Below is a small trained network, with its code and all its weights. Each question gives an input and a target symbol and asks what happens when units are switched off, that is, made to give their printed mean instead of their output.

import numpy as np


def w(rows, s, z=0):
    codes = np.array(rows[::2]) - 128.0
    scale = np.full(codes.shape[1], s)
    scale[-1] = z or s
    return codes * scale


def norm(h):
    return h / np.sqrt((h * h).mean(-1, keepdims=True) + 1e-5)


def f(y):
    return np.maximum(y, 0)


def softmax(a):
    e = np.exp(a - a.max(-1, keepdims=True))
    return e / e.sum(-1, keepdims=True)


def log_softmax(a):
    a = a - a.max(-1, keepdims=True)
    return a - np.log(np.exp(a).sum(-1, keepdims=True))


def net(x, mask):
    ids = ['ΓΠΣβεζλμξτψ'.index(c) for c in x.split()]
    T = len(ids)
    res = E[ids] + P[:T]
    u = 0
    for l in range(2):
        q, k, v = (norm(res) @ M[l].T for M in (Q, K, V))
        z = softmax(np.where(np.tri(T) > 0, q @ k.T / 4**0.5, -1e9)) @ v
        res = res + np.where(mask[u], z, O[l][:, -1]) @ O[l][:, :-1]
        u += 1
        y = f(norm(res) @ A[l][:, :-1].T + A[l][:, -1])
        res = res + np.where(mask[u : u + 4], y, B[l][:, -1]) @ B[l][:, :-1]
        u += 4
    return log_softmax(norm(res)[-1] @ U[:, :-1].T + U[:, -1])


Q, K, V, O, A, B = {}, {}, {}, {}, {}, {}
E = w([
[87,154,156,2,147,113,92],'Γ',
[168,49,88,158,116,141,173],'Π',
[137,112,119,226,132,117,209],'Σ',
[157,104,125,143,54,151,117],'β',
[126,159,90,52,106,104,179],'ε',
[141,165,49,38,200,136,79],'ζ',
[181,132,133,161,81,70,128],'λ',
[132,113,125,163,170,122,60],'μ',
[106,169,144,119,87,146,123],'ξ',
[76,61,141,146,111,200,176],'τ',
[172,162,51,176,154,128,145],'ψ',
],0.0096)
P = w([
[50,140,97,129,114,101,94],'0',
[133,2,174,94,152,26,170],'1',
[138,183,146,107,159,172,88],'2',
[131,6,188,98,153,35,184],'3',
[145,184,169,117,146,181,99],'4',
[140,15,186,97,141,20,168],'5',
[151,185,175,120,153,185,99],'6',
[137,8,175,102,143,23,171],'7',
[157,181,184,129,144,191,106],'8',
[134,11,172,103,147,22,168],'9',
[172,199,207,127,140,199,108],'10',
],0.0052)
Q[0] = w([
[76,2,149,154,171,177,47],'L0H1',
[214,98,247,198,108,108,29],'L0H1',
[36,101,141,201,119,239,152],'L0H1',
[186,200,110,124,2,64,243],'L0H1',
],0.0049)
K[0] = w([
[111,33,151,149,158,131,68],'L0H1',
[207,134,171,133,167,163,3],'L0H1',
[68,78,127,175,152,189,164],'L0H1',
[159,221,5,76,165,151,183],'L0H1',
],0.0062)
V[0] = w([
[176,48,125,87,82,158,10],'L0H1',
[188,161,115,109,151,249,151],'L0H1',
[74,13,187,110,237,49,128],'L0H1',
[41,104,214,193,110,6,154],'L0H1',
],0.0019)
O[0] = w([
[133,176,116,97,150,135,165,162],'L0H1',
[107,99,91,140,80,71,132,2],'L0H1',
[210,147,106,150,110,112,177,201],'L0H1',
[96,150,251,161,14,156,199,171],'L0H1',
],0.0031,0.00048)
A[0] = w([
[115,49,188,101,81,99,171,214],'L0N1',
[224,129,121,84,136,255,141,11],'L0N2',
[88,193,92,152,117,198,161,168],'L0N3',
[161,35,141,182,129,109,221,254],'L0N4',
],0.0048,0.0013)
B[0] = w([
[180,142,43,138,218,134,98,220],'L0N1',
[229,18,85,67,163,254,132,170],'L0N2',
[172,134,147,157,141,150,222,164],'L0N3',
[95,178,158,13,179,72,46,254],'L0N4',
],0.0058,0.0049)
Q[1] = w([
[158,71,121,138,90,74,89],'L1H1',
[82,108,92,60,121,131,74],'L1H1',
[177,196,115,145,72,248,136],'L1H1',
[141,116,76,99,130,59,193],'L1H1',
],0.017)
K[1] = w([
[125,84,95,161,61,67,83],'L1H1',
[89,141,93,58,136,132,64],'L1H1',
[252,120,161,86,152,151,149],'L1H1',
[83,156,11,132,91,87,182],'L1H1',
],0.016)
V[1] = w([
[170,164,177,180,228,9,134],'L1H1',
[227,170,54,112,51,71,173],'L1H1',
[127,160,52,214,129,167,75],'L1H1',
[186,153,171,123,33,87,2],'L1H1',
],0.0096)
O[1] = w([
[218,179,171,151,141,130,143,191],'L1H1',
[174,141,54,113,48,92,165,253],'L1H1',
[119,131,70,185,114,252,111,211],'L1H1',
[167,124,113,129,69,91,10,190],'L1H1',
],0.014,0.0027)
A[1] = w([
[80,183,146,172,26,209,183,64],'L1N1',
[21,143,115,38,155,140,118,134],'L1N2',
[150,254,212,134,86,216,180,150],'L1N3',
[173,89,253,26,173,25,123,3],'L1N4',
],0.0086,0.004)
B[1] = w([
[50,216,129,221,141,35,45,163],'L1N1',
[179,157,103,167,161,48,88,254],'L1N2',
[13,228,149,134,79,53,72,198],'L1N3',
[114,168,87,96,82,244,159,239],'L1N4',
],0.011,0.0057)
U = w([
[69,167,126,32,114,122,66,73],'Γ',
[189,107,98,109,114,239,177,139],'Π',
[160,194,206,148,146,86,159,125],'Σ',
[54,34,83,129,49,158,101,159],'β',
[112,93,106,97,86,60,206,162],'ε',
[203,164,39,136,241,120,118,29],'ζ',
[226,113,137,158,70,94,104,169],'λ',
[136,103,162,183,148,200,47,133],'μ',
[58,132,128,141,147,1,48,67],'ξ',
[102,19,184,161,144,142,170,255],'τ',
[90,163,61,214,90,158,168,112],'ψ',
],0.0091,0.0077)

Each question gives the input, a string of symbols that net reads in full, and the target symbol t.
The units are the heads (4 rows each of Q, K, V and O) and the neurons (one row each of A and B). Each row of codes is followed by its name. A weight is (code - 128) times the scale printed after its matrix; where a second scale follows, it is the last column's (O, A, B and U).
mask holds one flag per unit, layer by layer, with each layer's heads first. A switched-off unit (its flag False) gives its mean, the last column of its rows in O or B, instead of its output. The means were averaged over made-up inputs and are rounded, as every weight is.
A unit's drop is (log p(t) with every unit on - log p(t) with that unit switched off) / (log p(t) with every unit on - log p(t) with every unit switched off).
The circuit of an input: a set's keep is (log p(t) with only the set's units on - log p(t) with every unit switched off) / (log p(t) with every unit on - log p(t) with every unit switched off). Starting from all 10 units, units are removed one at a time, each time the one whose removal leaves the highest keep (on an exact tie, the one counted first), for as long as the keep stays at least 0.8.
units of the circuit, in order: the units of the circuit, biggest drop first
unit that matters most: the unit with the biggest drop
k most important neurons: the k neurons with the biggest drops, biggest first
top k neurons in layer l: the k neurons of layer l with the biggest drops, biggest first
drop of u: that unit's drop, to one decimal
input Σ ψ λ λ ζ λ ε Γ ξ ξ, target Σ: units of the circuit, in order => L1H1; L0N4
input ε β μ τ, target ε: units of the circuit, in order => L1H1
input Γ Π Π Σ, target Γ: units of the circuit, in order => L0N4; L1H1; L1N4
input ψ μ Σ, target Σ: units of the circuit, in order => L1H1; L0N4; L0N1
input Σ ζ ψ ψ τ λ, target Σ: units of the circuit, in order => L1H1; L0N4
input ζ τ β λ ξ τ τ ξ Σ Σ, target ζ: units of the circuit, in order => L0N4; L1N3; L0N1
input ζ β Σ Γ ψ μ, target ζ: 2 most important neurons => L0N4; L0N1
input ξ Σ ξ ψ ζ Π μ λ μ ψ, target ξ: units of the circuit, in order => L1H1; L0N1
input λ ψ ψ β Π ζ τ ε μ ζ Π, target Π: 3 most important neurons => L0N4; L1N4; L0N2
input ψ λ λ λ ζ ψ λ ψ λ ε, target ψ: units of the circuit, in order => L1H1; L1N1
input ξ Σ μ ψ Γ ζ τ Σ β λ, target ξ: units of the circuit, in order => L1H1; L0H1
input ζ ξ ε, target ε: units of the circuit, in order => L1H1; L0N4
input ε λ μ λ Σ λ Γ β ψ, target ψ: units of the circuit, in order => L0N2; L1H1; L0N4; L1N1
input Σ ξ ψ ζ ξ, target ξ: units of the circuit, in order => L0N4; L0N1; L1H1; L1N4
input Γ ζ Σ ζ λ λ, target Γ: 3 most important neurons => L1N4; L0N4; L0N1
input ξ ξ ε β Σ λ, target ξ: units of the circuit, in order => L1H1; L0N3
input λ λ λ μ τ Σ Σ Σ ξ ψ, target λ: units of the circuit, in order => L1H1
input ψ β ξ τ ψ λ τ β ψ μ, target ψ: 2 most important neurons => L0N1; L0N4
input Π ζ Γ ξ, target Π: 2 most important neurons => L0N4; L1N4
input λ λ β Σ λ ζ Σ μ ξ, target ξ: units of the circuit, in order => L0N2; L1N2; L1H1; L0N1
input ζ λ Σ λ ξ ε ξ Γ Π, target Π: unit that matters most => L1N4
input Γ ψ ζ Γ ε, target ε: drop of L1H1 => 0.9
input ε Σ λ λ, target ε: drop of L1H1 => 1.2
input ξ λ τ λ τ τ, target ξ: drop of L1N4 => 0.1
input Γ Γ ψ λ Σ Π ψ Σ, target Γ: drop of L1H1 => 0.5
input Γ ψ μ ε ψ ψ, target Γ: 2 most important neurons => L0N4; L1N4
input λ Σ τ Π β, target β: top neuron in layer 0 => L0N4
